Below is a small trained network, with its code and all its weights. Each question gives an input and a target symbol and asks what happens when units are switched off, that is, made to give their printed mean instead of their output.

import numpy as np


def w(rows, s, z=0):
    codes = np.array(rows[::2]) - 128.0
    scale = np.full(codes.shape[1], s)
    scale[-1] = z or s
    return codes * scale


def f(y):
    return np.maximum(y, 0)


def softmax(a):
    e = np.exp(a - a.max(-1, keepdims=True))
    return e / e.sum(-1, keepdims=True)


def log_softmax(a):
    a = a - a.max(-1, keepdims=True)
    return a - np.log(np.exp(a).sum(-1, keepdims=True))


def net(x, mask):
    ids = ['γδηθξστφψω'.index(c) for c in x.split()]
    T = len(ids)
    res = E[ids] + P[:T]
    u = 0
    for l in range(3):
        q, k, v = (res @ M[l].T for M in (Q, K, V))
        z = softmax(np.where(np.tri(T) > 0, q @ k.T / 3**0.5, -1e9)) @ v
        res = res + np.where(mask[u], z, O[l][:, -1]) @ O[l][:, :-1]
        u += 1
        y = f(res @ A[l][:, :-1].T + A[l][:, -1])
        res = res + np.where(mask[u : u + 4], y, B[l][:, -1]) @ B[l][:, :-1]
        u += 4
    return log_softmax(res[-1] @ U[:, :-1].T + U[:, -1])


Q, K, V, O, A, B = {}, {}, {}, {}, {}, {}
E = w([
[89,91,211,105,196,139,134,108,161],'γ',
[99,126,75,147,42,149,81,30,66],'δ',
[188,197,164,158,156,152,188,155,136],'η',
[158,136,83,102,53,233,197,159,115],'θ',
[225,88,54,219,118,185,202,97,175],'ξ',
[236,135,202,84,138,89,61,109,137],'σ',
[135,80,156,62,101,47,204,76,144],'τ',
[120,153,94,226,101,81,110,188,90],'φ',
[190,32,124,148,118,209,51,214,2],'ψ',
[153,76,149,78,102,197,186,46,153],'ω',
],0.008)
P = w([
[110,106,30,78,244,123,110,140,156],'0',
[136,125,72,98,209,117,148,103,104],'1',
[136,134,98,123,173,123,157,96,104],'2',
[136,140,131,147,143,141,161,96,103],'3',
[137,138,149,168,108,147,159,102,102],'4',
[129,143,173,190,74,158,159,98,106],'5',
[123,143,199,208,41,152,160,107,113],'6',
[120,131,196,233,3,170,139,118,148],'7',
],0.0034)
Q[0] = w([
[101,139,114,118,91,138,98,134,71],'L0H1',
[218,110,102,252,150,173,204,73,113],'L0H1',
[109,44,94,120,111,184,139,91,108],'L0H1',
],0.025)
K[0] = w([
[131,95,53,153,105,158,128,129,111],'L0H1',
[122,138,250,194,10,139,134,142,149],'L0H1',
[61,39,146,123,95,153,145,79,87],'L0H1',
],0.02)
V[0] = w([
[145,152,37,231,172,225,100,139,211],'L0H1',
[254,91,43,159,16,89,166,172,93],'L0H1',
[61,227,125,133,132,39,112,194,180],'L0H1',
],0.0079)
O[0] = w([
[209,60,107,137,200,104,201,91,81,182],'L0H1',
[151,80,110,153,182,180,112,197,254,224],'L0H1',
[147,235,133,108,175,141,157,69,129,3],'L0H1',
],0.0061,0.0021)
A[0] = w([
[28,127,162,137,236,158,106,145,177,70],'L0N1',
[119,107,168,48,249,104,31,121,205,99],'L0N2',
[126,116,118,91,117,22,186,115,130,2],'L0N3',
[73,193,195,119,77,84,83,125,147,52],'L0N4',
],0.012,0.0021)
B[0] = w([
[99,80,148,90,150,50,118,137,23,223],'L0N1',
[135,85,164,99,173,29,132,107,13,245],'L0N2',
[105,63,107,51,190,94,103,167,124,203],'L0N3',
[153,128,103,180,108,226,124,133,254,247],'L0N4',
],0.0088,0.0014)
Q[1] = w([
[251,157,57,95,144,130,145,138,194],'L1H1',
[50,125,137,19,162,65,129,143,253],'L1H1',
[44,71,81,133,94,183,210,144,122],'L1H1',
],0.027)
K[1] = w([
[219,182,125,102,129,118,129,191,216],'L1H1',
[112,74,64,4,168,78,158,116,181],'L1H1',
[39,79,154,155,96,186,203,130,170],'L1H1',
],0.026)
V[1] = w([
[101,143,203,80,212,158,103,196,47],'L1H1',
[139,154,18,110,121,64,124,180,1],'L1H1',
[93,153,211,98,128,144,168,140,95],'L1H1',
],0.0078)
O[1] = w([
[164,102,65,103,117,158,93,168,255,223],'L1H1',
[114,143,154,214,45,136,108,146,194,254],'L1H1',
[170,136,65,51,123,99,136,137,171,45],'L1H1',
],0.0054,0.00095)
A[1] = w([
[128,175,76,133,99,249,165,112,173,7],'L1N1',
[150,233,170,107,167,156,215,103,114,86],'L1N2',
[148,167,162,123,150,114,99,98,111,36],'L1N3',
[114,158,83,190,91,64,135,168,90,159],'L1N4',
],0.017,0.0016)
B[1] = w([
[179,246,52,27,98,111,215,207,107,189],'L1N1',
[146,178,87,137,239,167,2,62,140,186],'L1N2',
[75,84,133,95,96,112,177,134,133,137],'L1N3',
[36,203,178,171,125,86,128,175,151,254],'L1N4',
],0.0096,0.0048)
Q[2] = w([
[119,133,134,128,102,126,143,48,82],'L2H1',
[49,217,110,94,140,136,93,144,122],'L2H1',
[153,106,153,4,132,103,110,122,152],'L2H1',
],0.021)
K[2] = w([
[137,108,81,137,93,150,186,34,108],'L2H1',
[70,169,70,221,194,76,140,143,213],'L2H1',
[99,77,152,3,234,94,148,123,136],'L2H1',
],0.015)
V[2] = w([
[118,160,129,100,127,72,122,143,1],'L2H1',
[87,130,168,93,81,150,42,105,105],'L2H1',
[141,162,161,59,80,189,74,243,128],'L2H1',
],0.0097)
O[2] = w([
[111,135,120,112,99,208,116,161,193,218],'L2H1',
[2,121,91,26,163,172,127,99,153,6],'L2H1',
[103,50,64,27,124,175,36,212,93,68],'L2H1',
],0.0045,0.0013)
A[2] = w([
[148,76,193,31,140,116,137,39,31,157],'L2N1',
[121,73,180,53,193,44,158,100,10,114],'L2N2',
[148,69,205,84,98,153,105,52,236,225],'L2N3',
[84,177,62,161,7,102,27,2,61,5],'L2N4',
],0.011,0.0016)
B[2] = w([
[89,109,74,116,158,11,92,146,94,236],'L2N1',
[158,112,49,177,82,78,136,104,34,241],'L2N2',
[83,120,217,50,165,173,145,90,165,254],'L2N3',
[184,134,90,149,24,155,105,31,164,176],'L2N4',
],0.011,0.0048)
U = w([
[152,3,115,184,127,208,15,221,130,121],'γ',
[126,152,135,142,133,156,137,126,87,4],'δ',
[181,180,85,58,46,140,244,199,146,151],'η',
[108,91,235,82,166,202,209,77,186,234],'θ',
[140,149,106,165,28,154,89,54,140,82],'ξ',
[81,97,105,88,152,24,124,71,49,187],'σ',
[38,197,198,248,134,76,135,212,140,220],'τ',
[205,77,166,205,160,118,204,97,139,31],'φ',
[123,144,143,131,124,152,125,131,104,3],'ψ',
[179,203,76,137,253,164,52,87,130,116],'ω',
],0.0035,0.0022)

Each question gives the input, a string of symbols that net reads in full, and the target symbol t.
The units are the heads (3 rows each of Q, K, V and O) and the neurons (one row each of A and B). Each row of codes is followed by its name. A weight is (code - 128) times the scale printed after its matrix; where a second scale follows, it is the last column's (O, A, B and U).
mask holds one flag per unit, layer by layer, with each layer's heads first. A switched-off unit (its flag False) gives its mean, the last column of its rows in O or B, instead of its output. The means were averaged over made-up inputs and are rounded, as every weight is.
A unit's drop is (log p(t) with every unit on - log p(t) with that unit switched off) / (log p(t) with every unit on - log p(t) with every unit switched off).
The circuit of an input: a set's keep is (log p(t) with only the set's units on - log p(t) with every unit switched off) / (log p(t) with every unit on - log p(t) with every unit switched off). Starting from the 12 units with the biggest drops (on a tie, the unit counted first), units are removed one at a time, each time the one whose removal leaves the highest keep (on an exact tie, the one counted first), for as long as the keep stays at least 0.8.
units of the circuit, in order: the units of the circuit, biggest drop first
unit that matters most: the unit with the biggest drop
top k neurons: the k neurons with the biggest drops, biggest first
k most important neurons of layer l: the k neurons of layer l with the biggest drops, biggest first
drop when u is switched off: that unit's drop, to one decimal
input γ δ φ ξ θ ξ, target γ: top 2 neurons : (L1N4, L1N1)
input γ φ θ ξ, target γ: top neuron : (L1N1)
input σ φ γ ω θ φ η η, target ω: units of the circuit, in order : (L1N2, L0H1, L1H1)
input γ τ φ τ θ τ τ, target η: top 3 neurons : (L0N4, L1N1, L0N3)
input φ θ φ ω, target σ: units of the circuit, in order : (L1H1, L0H1, L2N1, L1N4)
input ψ γ φ γ σ φ φ γ, target η: top 4 neurons : (L0N4, L1N1, L0N2, L0N3)
input φ γ γ φ γ, target η: top 2 neurons : (L1N1, L0N4)
input φ ξ ξ, target φ: units of the circuit, in order : (L0H1, L2H1, L1N4)
input θ φ σ γ ψ φ σ, target θ: top 2 neurons : (L2N3, L0N2)
input ω θ η τ ω ξ, target τ: 2 most important neurons of layer 0 : (L0N4, L0N3)
input ξ σ φ γ ω ξ, target τ: top 2 neurons : (L1N4, L1N2)
input τ η ω, target σ: units of the circuit, in order : (L1H1, L2N1, L1N4, L2N2)
input τ γ δ σ, target σ: 2 most important neurons of layer 0 : (L0N2, L0N4)
input θ γ δ τ ψ γ, target θ: unit that matters most : L0N1
input φ δ γ ω ψ η τ, target σ: top 4 neurons : (L0N3, L2N1, L1N4, L2N2)
input φ τ τ, target θ: 3 most important neurons of layer 0 : (L0N4, L0N2, L0N3)
input φ φ τ σ η φ τ, target θ: 3 most important neurons of layer 2 : (L2N3, L2N2, L2N1)
input δ γ ξ, target ξ: 2 most important neurons of layer 1 : (L1N2, L1N1)
input σ θ γ, target σ: 2 most important neurons of layer 1 : (L1N4, L1N1)
input θ η ξ σ, target σ: unit that matters most : L2N1
input φ γ φ φ, target τ: drop when L0N4 is switched off : 0.1
input δ φ φ ξ, target ω: drop when L0H1 is switched off : 0.6
input θ η η θ η ξ, target η: drop when L0H1 is switched off : 0.1
